Each row is followed by its class. Each block has new classes.
[  1.2 -13.5 -24.8  -1.3  14.9 -20.1   5.0  40.4 -51.5  -4.1   5.0 -22.8
  29.6 -15.3 -28.2 -16.4  30.2  23.7 -34.0 -64.4  28.8  53.3  -6.2  10.3
  19.6  -1.6   3.3  20.1   1.8 -10.1  22.3  13.0  38.2 -33.7 -43.1  24.6
 -44.8  22.2  60.5  -1.5  32.5  15.5  28.6   1.2   6.3  -9.6  15.2 -18.5
  -2.8   6.6  41.3 -29.5 -19.0  -4.1]
lam
[ -8.3 -21.0  30.4  18.8  -0.2  32.3  -2.9 -28.0 -10.6 -17.1 -16.2 -67.5
  13.5   9.5 -34.9  -2.5  30.5  -5.8 -26.7 -38.7  20.8  -6.6 -19.4   4.0
   5.8   2.4  14.6  17.2  11.8 -13.5  13.6  10.4  24.4 -30.4 -61.7  22.1
  -9.0  24.2  36.5 -17.9  78.9  -4.5  33.7   0.9  12.8   4.3 -16.5  -2.6
  -5.2  -7.8  13.4 -11.5  -6.2 -16.3]
Gug
[ 20.3   7.6  -3.9 -17.3   8.6  44.4  -9.9  15.7 -12.4 -28.6  32.4 -11.2
  39.2  13.2 -20.0  -3.5  13.8   6.4 -24.2 -54.7  -0.2 -15.7  21.2 -10.9
  25.5  23.3  -2.2   5.2  -2.2   0.2  22.5  -7.3  16.2 -16.8 -23.9  25.6
 -62.0  16.4  51.4  -4.1  20.0 -16.4  23.8  -1.1   0.2  -6.7  34.7 -11.1
   3.9 -13.5  46.4  -2.3   9.3 -21.3]
sori
[ 12.8 -10.1   1.2  -6.9   1.5  23.6   5.2 -12.4   5.7 -23.7   9.2 -38.7
  32.8  -3.0 -27.0   5.0  38.0  10.3 -18.7 -27.1  11.6  18.3   7.8 -11.1
  32.2  26.1 -19.1  12.5  -3.9   6.9  15.0   6.7  17.2 -19.0 -37.0  20.2
 -15.9  15.6  52.2 -20.5  47.7   0.8  30.1  -8.6  24.2  25.2   3.8 -11.1
 -26.4 -25.4  43.7 -18.9  -3.5 -19.0]
suz
[ -6.6 -25.8  -8.1  20.3  -9.6  28.7  -4.5   1.1 -26.3 -20.6 -19.5 -55.5
 -10.3   0.4 -31.8  -3.2  31.5  -8.0 -32.2 -39.8   4.7  14.5 -17.5   7.7
   3.7  -2.8  12.8  21.9   5.6 -27.7  -1.5   7.1  17.6 -25.9 -54.5  14.4
   0.5   7.2  41.8 -10.6  66.5  10.8  22.5   2.4   6.0   5.1 -37.6  -0.4
  -1.6   2.7   8.0 -10.4  -2.0 -38.3]
lam
[ -1.4 -30.1   3.0   8.2 -14.5  64.4  -2.0  12.6   3.8 -59.1  -7.5 -50.9
  30.5  14.4 -68.6  -8.9  43.3  20.6 -27.0 -80.0 -15.7  30.0 -19.0  -7.4
  29.2  -2.4   2.5   9.6  -3.4  -4.7  15.8  35.6  17.8 -21.7 -59.7  21.8
 -40.5   4.2  45.7  -9.0  57.2  25.4  18.0   1.7  24.6  10.1  -1.6   1.6
 -15.7 -19.3  56.8 -42.2  -2.5  -6.8]
Gug
[-17.4 -23.4   2.3  44.9  -4.8  30.4  -2.3   1.6 -21.5 -13.4  -7.1 -17.1
  17.9  -0.3 -26.6   8.3  23.3  -8.4 -11.0 -33.0 -15.8  -9.9   6.8   4.5
  24.6  -4.9  -2.6  15.9  30.2 -20.3   4.2  15.4  -2.2  -4.0 -19.8  14.6
  -9.0   7.5  16.9  -0.4  45.4   9.8  29.2  -6.2  43.8   7.4 -24.7 -13.4
 -19.1   6.7  -3.4  -7.2   0.0 -11.0]
lam
[  2.3  -6.1  10.2  16.5   2.0  27.2  -5.4 -31.3  10.6 -26.4 -19.1 -60.7
   7.1   9.1  -7.9 -13.0  19.0  -4.9  -8.6  -8.8   6.5  -6.4 -10.9   3.2
   3.9  -1.9   8.5  -2.3 -13.0  -1.3  -1.9  -3.4  19.9 -14.2 -20.2  17.2
   7.2  24.1   8.1 -20.4  32.2 -23.4  14.2  -7.4  13.3   9.7  -7.8  18.7
  -9.4 -10.1  23.2  -7.2  -1.9 -18.6]
Peb
[ -2.2 -10.9   2.7  11.6  12.3   9.8  13.4 -19.7 -11.0   1.1   0.4 -32.4
  17.7 -14.3   5.9  -1.0  25.8  -1.2  -5.6 -20.7 -20.9  18.4  -4.7  -6.6
  13.3   4.5   9.7  -0.5   6.0  10.5   9.5  -3.1  26.7 -15.5 -16.9  21.9
  -6.1  28.4  20.5  -6.7  42.6   0.4  33.2  -1.3  36.0  10.8   0.2  -4.5
 -17.4  -9.4  39.7  -8.9  -7.7 -13.5]
Peb
[ 10.6 -11.9   8.9  12.7  -1.7  -1.7   5.5  14.4 -10.9 -37.8  13.7 -37.7
   6.7  29.2 -38.0  15.2  29.8  -4.1 -27.7 -18.7  27.4  14.6 -23.2  15.9
   1.0  10.1   6.8  39.7  -7.6   1.3  12.4  18.2  30.3 -27.4 -48.3  33.2
 -49.5  15.1  42.9  -1.9  43.7  14.1  10.5 -14.6   5.7  -1.0  15.4 -14.3
   5.6  -5.1  39.4 -18.5 -14.3  -8.1]
lam
[ -1.7 -21.4  13.7  18.7  -0.7  55.9  -7.7  18.3 -15.5 -26.4  -4.7 -22.5
  29.2   8.9 -11.7   0.8  29.0  15.2   1.7 -74.4   9.1  -9.9  -2.0 -11.9
   6.1 -29.6 -13.1 -21.5  11.1  -4.2  13.0  12.3  23.7 -18.2 -52.8   1.9
 -30.1  15.5  29.1  -8.4  10.2 -13.8  26.7   5.5  52.1 -27.9   5.0 -20.8
 -11.1  12.3  39.7 -28.1   2.7  28.9]
sori
